Here is a tiny trained network, its code and every weight. The questions are about switching its units off for an input and a target symbol, where a switched-off unit gives its printed mean instead of its output.

import numpy as np


def w(rows, s, z=0):
    codes = np.array(rows[::2]) - 128.0
    scale = np.full(codes.shape[1], s)
    scale[-1] = z or s
    return codes * scale


def norm(h):
    return h / np.sqrt((h * h).mean(-1, keepdims=True) + 1e-5)


def softmax(a):
    e = np.exp(a - a.max(-1, keepdims=True))
    return e / e.sum(-1, keepdims=True)


def log_softmax(a):
    a = a - a.max(-1, keepdims=True)
    return a - np.log(np.exp(a).sum(-1, keepdims=True))


def net(x, mask):
    ids = ['αβγδεζηθλξστψ'.index(c) for c in x.split()]
    T = len(ids)
    res = E[ids] + P[:T]
    u = 0
    for l in range(3):
        r = norm(res)
        for j in range(3):
            rows = slice(3 * j, 3 * j + 3)
            q, k, v = (r @ M[l][rows].T for M in (Q, K, V))
            z = softmax(np.where(np.tri(T) > 0, q @ k.T / 3**0.5, -1e9)) @ v
            o = O[l][rows]
            res = res + np.where(mask[u + j], z, o[:, -1]) @ o[:, :-1]
        u += 3
    return log_softmax(norm(res)[-1] @ U[:, :-1].T + U[:, -1])


Q, K, V, O = {}, {}, {}, {}
E = w([
[126,79,89,136,141,33,94,100,148],'α',
[126,164,105,118,72,92,85,60,124],'β',
[113,168,121,101,158,136,140,93,112],'γ',
[82,144,150,2,146,106,173,145,115],'δ',
[196,181,111,102,111,95,117,124,132],'ε',
[132,199,120,134,102,103,95,139,90],'ζ',
[132,147,122,117,135,145,177,149,122],'η',
[172,162,76,172,62,211,119,119,116],'θ',
[138,94,83,129,122,111,126,179,113],'λ',
[39,119,107,110,73,176,155,96,131],'ξ',
[137,90,20,127,135,110,117,132,194],'σ',
[67,141,152,198,21,88,177,130,141],'τ',
[58,181,72,205,65,64,166,114,174],'ψ',
],0.023)
P = w([
[1,164,207,36,163,164,23,210,226],'0',
[52,171,184,16,146,151,80,188,204],'1',
[75,157,163,28,134,143,101,188,206],'2',
[99,158,138,41,145,140,126,174,158],'3',
[110,147,115,57,156,147,136,173,139],'4',
[123,140,101,66,145,147,150,154,123],'5',
[132,124,85,91,147,143,163,158,118],'6',
[121,103,64,127,160,140,173,156,104],'7',
[140,108,50,147,164,132,178,165,100],'8',
[147,121,27,176,174,122,169,168,80],'9',
],0.01)
Q[0] = w([
[126,67,125,133,151,122,132,175,169],'0.h0',
[142,132,76,133,152,156,83,96,110],'0.h0',
[204,135,241,147,144,69,139,105,142],'0.h0',
[180,81,255,161,158,101,123,61,94],'0.h1',
[64,201,17,122,24,90,195,166,127],'0.h1',
[172,177,75,55,120,127,153,146,168],'0.h1',
[146,188,36,117,134,126,123,119,118],'0.h2',
[182,119,121,96,108,166,54,127,86],'0.h2',
[47,167,31,54,140,60,123,101,134],'0.h2',
],0.0097)
K[0] = w([
[105,154,123,137,125,158,98,122,177],'0.h0',
[130,163,139,97,227,147,99,110,179],'0.h0',
[145,140,214,164,95,75,107,199,127],'0.h0',
[87,96,209,100,157,50,85,157,114],'0.h1',
[182,125,77,246,78,218,153,148,127],'0.h1',
[141,134,48,159,95,141,90,146,68],'0.h1',
[145,102,74,213,128,123,254,90,53],'0.h2',
[133,115,159,92,174,177,93,114,80],'0.h2',
[182,64,69,140,74,167,205,109,109],'0.h2',
],0.0091)
V[0] = w([
[39,84,122,143,229,55,120,95,138],'0.h0',
[30,172,125,160,120,144,125,64,209],'0.h0',
[121,181,48,145,184,174,87,193,160],'0.h0',
[144,55,101,114,112,82,201,134,190],'0.h1',
[68,156,106,92,214,3,186,45,187],'0.h1',
[41,153,123,44,130,71,113,242,49],'0.h1',
[159,89,137,85,225,140,136,37,124],'0.h2',
[137,140,106,209,120,136,166,207,84],'0.h2',
[88,114,53,110,85,229,149,180,182],'0.h2',
],0.0061)
O[0] = w([
[137,90,224,142,199,113,175,98,177,145],'0.h0',
[171,153,170,188,111,137,94,123,148,217],'0.h0',
[216,166,140,137,78,153,139,137,171,207],'0.h0',
[78,91,103,37,120,189,145,254,93,128],'0.h1',
[176,133,130,102,130,158,98,197,223,126],'0.h1',
[215,70,206,96,114,82,115,135,143,207],'0.h1',
[118,164,114,152,195,130,146,135,112,16],'0.h2',
[141,107,141,88,105,158,187,104,143,148],'0.h2',
[181,101,154,148,76,187,150,173,179,254],'0.h2',
],0.0091,0.007)
Q[1] = w([
[168,230,135,164,99,154,210,58,146],'1.h0',
[106,122,36,178,119,123,102,114,173],'1.h0',
[48,187,87,122,126,146,116,64,61],'1.h0',
[81,165,116,132,254,151,14,24,15],'1.h1',
[141,180,129,191,77,198,114,130,114],'1.h1',
[112,118,161,64,187,93,96,105,168],'1.h1',
[76,174,86,199,184,87,63,100,37],'1.h2',
[122,118,211,119,109,184,51,222,122],'1.h2',
[145,207,59,99,142,77,115,170,228],'1.h2',
],0.0089)
K[1] = w([
[88,212,72,57,167,167,236,110,97],'1.h0',
[171,154,101,185,194,183,93,104,87],'1.h0',
[104,143,255,57,190,101,124,73,120],'1.h0',
[150,176,194,79,189,84,24,76,119],'1.h1',
[126,52,70,96,151,134,170,140,176],'1.h1',
[131,140,228,103,123,134,134,148,152],'1.h1',
[114,223,138,112,216,58,69,75,109],'1.h2',
[62,171,133,158,84,124,81,196,103],'1.h2',
[228,104,16,120,32,89,120,169,192],'1.h2',
],0.0095)
V[1] = w([
[187,155,154,150,149,140,68,85,102],'1.h0',
[83,113,123,78,154,69,151,141,111],'1.h0',
[111,182,249,96,116,173,139,62,121],'1.h0',
[163,178,115,138,180,74,164,161,154],'1.h1',
[101,170,188,122,106,183,120,162,110],'1.h1',
[121,142,62,130,154,73,55,102,129],'1.h1',
[85,48,122,162,156,106,105,139,135],'1.h2',
[146,73,148,118,182,146,187,95,152],'1.h2',
[124,164,149,94,117,177,167,48,152],'1.h2',
],0.011)
O[1] = w([
[83,124,147,142,207,177,131,132,102,73],'1.h0',
[98,143,158,89,117,69,132,167,254,40],'1.h0',
[173,106,140,159,152,158,219,180,144,163],'1.h0',
[131,119,126,167,159,85,229,101,158,113],'1.h1',
[83,176,165,106,119,102,69,147,99,189],'1.h1',
[142,102,192,107,56,157,123,65,219,1],'1.h1',
[144,66,152,210,81,191,57,113,122,53],'1.h2',
[124,160,133,181,141,137,134,194,78,82],'1.h2',
[110,211,118,186,153,162,81,198,145,130],'1.h2',
],0.009,0.007)
Q[2] = w([
[154,90,32,94,46,138,102,198,170],'2.h0',
[62,98,182,185,165,158,139,90,191],'2.h0',
[158,152,106,124,95,180,122,157,180],'2.h0',
[83,102,129,161,126,192,111,148,147],'2.h1',
[66,174,158,103,244,100,85,155,183],'2.h1',
[65,161,124,172,161,141,139,50,57],'2.h1',
[83,140,180,162,236,84,142,27,114],'2.h2',
[82,90,155,134,129,183,123,65,254],'2.h2',
[139,104,76,103,229,172,144,108,135],'2.h2',
],0.012)
K[2] = w([
[104,118,60,196,83,116,131,127,117],'2.h0',
[134,133,209,113,128,135,107,125,175],'2.h0',
[90,113,108,163,97,94,162,114,135],'2.h0',
[82,131,162,135,125,158,90,99,177],'2.h1',
[126,185,254,81,123,163,158,143,109],'2.h1',
[135,137,156,75,189,159,66,94,130],'2.h1',
[165,165,184,62,167,154,83,147,129],'2.h2',
[129,124,224,111,131,79,133,156,192],'2.h2',
[100,84,167,100,180,114,116,121,90],'2.h2',
],0.015)
V[2] = w([
[112,148,210,122,104,53,177,191,140],'2.h0',
[234,131,146,48,190,120,99,117,87],'2.h0',
[108,161,189,242,83,84,185,122,96],'2.h0',
[73,209,177,129,105,80,143,144,147],'2.h1',
[162,10,150,156,163,130,90,160,123],'2.h1',
[114,116,166,105,132,75,46,68,49],'2.h1',
[7,119,223,76,133,127,83,166,50],'2.h2',
[131,167,197,164,104,119,167,178,70],'2.h2',
[149,104,139,128,71,73,115,123,94],'2.h2',
],0.011)
O[2] = w([
[64,88,56,189,132,71,148,84,88,241],'2.h0',
[152,137,127,133,197,206,146,83,72,92],'2.h0',
[116,171,115,207,27,97,180,69,129,171],'2.h0',
[133,163,106,149,84,1,131,158,149,177],'2.h1',
[129,12,118,115,126,213,160,124,104,85],'2.h1',
[141,98,111,50,160,64,130,95,8,10],'2.h1',
[72,159,206,117,106,186,32,93,33,2],'2.h2',
[74,112,84,160,132,117,136,92,80,197],'2.h2',
[108,85,179,114,132,80,170,83,53,194],'2.h2',
],0.0094,0.0078)
U = w([
[111,67,185,185,124,126,100,113,174,155],'α',
[160,122,167,111,95,119,62,28,189,196],'β',
[155,106,154,235,150,202,142,58,225,126],'γ',
[80,140,179,132,193,77,119,154,144,216],'δ',
[128,149,105,82,175,88,115,75,169,141],'ε',
[216,122,187,159,178,9,167,59,95,12],'ζ',
[105,167,78,229,207,106,174,171,79,24],'η',
[136,167,102,120,105,135,111,106,138,88],'θ',
[157,2,130,129,104,132,193,113,76,181],'λ',
[142,159,121,178,95,171,4,187,98,250],'ξ',
[184,101,113,83,112,197,91,199,205,166],'σ',
[64,87,120,111,8,65,110,76,79,76],'τ',
[136,123,98,140,19,53,158,168,216,123],'ψ',
],0.0083,0.0025)

Each question gives the input, a string of symbols that net reads in full, and the target symbol t.
The units are the heads (3 rows each of Q, K, V and O). Each row of codes is followed by its name. A weight is (code - 128) times the scale printed after its matrix; where a second scale follows, it is the last column's (O and U).
mask holds one flag per head, layer by layer. A switched-off head (its flag False) gives its mean, the last column of its rows in O, instead of its output. The means were averaged over made-up inputs and are rounded, as every weight is.
A unit's drop is (log p(t) with every unit on - log p(t) with that unit switched off) / (log p(t) with every unit on - log p(t) with every unit switched off).
The circuit of an input: a set's keep is (log p(t) with only the set's units on - log p(t) with every unit switched off) / (log p(t) with every unit on - log p(t) with every unit switched off). Starting from all 9 units, units are removed one at a time, each time the one whose removal leaves the highest keep (on an exact tie, the one counted first), for as long as the keep stays at least 0.8.
circuit, biggest first: the units of the circuit, biggest drop first
most important unit: the unit with the biggest drop
heads that matter: for each layer, one digit per head in row order, 1 if its drop is at least 0.15 and else 0, layers parted by /
input θ ξ θ λ, target ξ: most important unit : 0.h2
input λ ψ γ θ, target η: heads that matter : 010 / 100 / 000
input ζ ζ β, target ζ: circuit, biggest first : (0.h1; 2.h1)
input α ξ β, target ξ: circuit, biggest first : (1.h1; 2.h2)
input θ γ σ ζ σ σ, target γ: circuit, biggest first : (0.h1; 1.h0; 2.h1)
input ψ λ ψ θ, target ξ: heads that matter : 110 / 110 / 100
input λ σ δ λ ψ ξ θ α η ψ, target λ: heads that matter : 010 / 010 / 010
input ζ ψ ψ ζ β θ, target ξ: circuit, biggest first : (0.h0; 1.h0)
input ξ θ λ γ ε β ψ σ, target γ: circuit, biggest first : (0.h1; 1.h1; 2.h1)
input σ ψ ζ θ, target γ: circuit, biggest first : (0.h1; 2.h1)
input ψ ξ τ η, target τ: circuit, biggest first : (2.h2; 1.h1; 2.h0)
input δ τ δ ξ σ δ τ α λ η, target λ: heads that matter : 000 / 011 / 010
input β ψ θ β ξ ψ, target τ: heads that matter : 111 / 000 / 010
input λ γ δ η α τ ψ β ζ γ, target ζ: circuit, biggest first : (0.h1; 1.h0; 0.h2; 2.h1)
input σ γ ψ α η η λ γ, target λ: circuit, biggest first : (2.h1)
input β λ ε ζ ε σ β λ, target σ: heads that matter : 010 / 000 / 100
input λ ξ λ ζ α ζ ε, target ζ: heads that matter : 011 / 000 / 000
input ψ ζ σ ψ τ ζ σ α θ, target λ: circuit, biggest first : (2.h1; 1.h0)
input β ξ λ ψ ψ ζ λ γ ξ, target ξ: heads that matter : 010 / 010 / 001
input τ ξ λ γ λ ζ θ, target η: most important unit : 0.h1
input δ θ λ α, target λ: heads that matter : 010 / 100 / 010
input ψ α γ η λ λ ζ, target λ: heads that matter : 000 / 000 / 010
input σ γ ξ θ γ β η ψ ζ ψ, target η: heads that matter : 010 / 101 / 000
input τ η λ, target τ: heads that matter : 010 / 100 / 001
input β β λ, target λ: circuit, biggest first : (2.h1; 1.h2)
input σ δ γ λ λ, target λ: heads that matter : 000 / 000 / 000
input γ α β σ ζ, target σ: circuit, biggest first : (2.h0)
input β γ τ ζ λ ζ α, target λ: heads that matter : 000 / 001 / 010
